Below is a small trained network, with its code and all its weights. Each question gives an input and a class and asks what happens when units are switched off, that is, made to give their printed mean instead of their output.

import numpy as np


def w(rows, s, z=0):
    codes = np.array(rows[::2]) - 128.0
    scale = np.full(codes.shape[1], s)
    scale[-1] = z or s
    return codes * scale


def f(y):
    return y / 2 * (1 + np.tanh(0.7978845608 * (y + 0.044715 * y**3)))


def log_softmax(a):
    a = a - a.max(-1, keepdims=True)
    return a - np.log(np.exp(a).sum(-1, keepdims=True))


def net(x, mask):
    res = np.array(x, float).reshape(1, 4) / 4 @ E
    y = f(res @ A[0][:, :-1].T + A[0][:, -1])
    res = res + np.where(mask, y, B[0][:, -1]) @ B[0][:, :-1]
    return log_softmax(res[-1] @ U[:, :-1].T + U[:, -1])


A, B = {}, {}
E = w([
[201,154,75,180,245,139,42,64],'x0',
[127,174,117,88,156,95,168,123],'x1',
[14,118,193,63,177,69,59,36],'x2',
[140,162,141,117,121,175,114,125],'x3',
],0.011)
A[0] = w([
[33,151,197,114,132,103,64,24,163],'n1',
[59,135,197,87,29,124,166,202,255],'n2',
[191,142,85,171,204,117,77,79,163],'n3',
[8,147,223,81,173,121,109,114,180],'n4',
[93,149,181,162,185,118,94,56,114],'n5',
[173,155,107,212,59,164,255,157,202],'n6',
[71,91,157,38,84,131,124,103,112],'n7',
[193,131,21,154,225,136,41,82,189],'n8',
[210,111,63,170,139,133,178,229,250],'n9',
[132,113,205,98,47,77,177,126,223],'n10',
],0.0097,0.009)
B[0] = w([
[150,25,63,159,183,73,134,192,211],'n1',
[10,79,163,91,98,205,151,142,252],'n2',
[230,177,71,176,174,43,118,109,208],'n3',
[71,74,45,205,105,127,127,168,207],'n4',
[142,74,67,119,225,56,135,157,172],'n5',
[130,167,217,67,104,162,139,125,240],'n6',
[115,121,77,202,144,167,57,126,173],'n7',
[194,177,62,158,103,82,147,129,237],'n8',
[182,187,201,97,58,221,157,99,243],'n9',
[38,140,151,116,98,214,139,96,210],'n10',
],0.012,0.02)
U = w([
[98,156,191,27,34,171,214,149,252],'0',
[127,165,137,123,132,130,141,116,5],'1',
[138,144,118,52,135,136,120,102,39],'2',
[254,254,117,138,61,133,157,60,188],'3',
[32,70,91,162,105,151,133,164,193],'4',
[155,121,168,78,134,100,158,113,18],'5',
[137,135,147,93,144,126,134,132,15],'6',
[183,94,78,135,169,36,154,172,181],'7',
],0.0093,0.0032)

Each question gives the input, the list of numbers given to net, and the class t.
The units are the neurons (one row each of A and B). Each row of codes is followed by its name. A weight is (code - 128) times the scale printed after its matrix; where a second scale follows, it is the last column's (A, B and U).
mask holds one flag per neuron, in row order. A switched-off neuron (its flag False) gives its mean, the last column of its row in B, instead of its output. The means were averaged over made-up inputs and are rounded, as every weight is.
A unit's drop is (log p(t) with every unit on - log p(t) with that unit switched off) / (log p(t) with every unit on - log p(t) with every unit switched off).
The circuit of an input: a set's keep is (log p(t) with only the set's units on - log p(t) with every unit switched off) / (log p(t) with every unit on - log p(t) with every unit switched off). Starting from all 10 units, units are removed one at a time, each time the one whose removal leaves the highest keep (on an exact tie, the one counted first), for as long as the keep stays at least 0.8.
circuit, biggest first: the units of the circuit, biggest drop first
top k neurons: the k neurons with the biggest drops, biggest first
drop when u is switched off: that unit's drop, to one decimal
input [1,1,-4,-6], class 3: circuit, biggest first	[n2]
input [5,-8,1,0], class 7: top 2 neurons	[n9; n6]
input [1,-7,1,8], class 7: top 3 neurons	[n9; n2; n10]
input [-8,-2,1,8], class 4: top 3 neurons	[n9; n7; n4]
input [0,-2,4,8], class 4: top 3 neurons	[n3; n8; n4]
input [-8,4,1,0], class 4: top 3 neurons	[n9; n7; n4]
input [-4,-2,1,1], class 4: top 2 neurons	[n9; n6]
input [1,-5,8,6], class 7: top 3 neurons	[n1; n2; n5]
input [1,-6,2,5], class 7: top 2 neurons	[n2; n10]
input [0,2,3,6], class 4: top 2 neurons	[n3; n8]
input [-1,-3,3,1], class 4: drop when n1 is switched off	0.0
input [-5,0,1,-7], class 4: drop when n9 is switched off	0.8
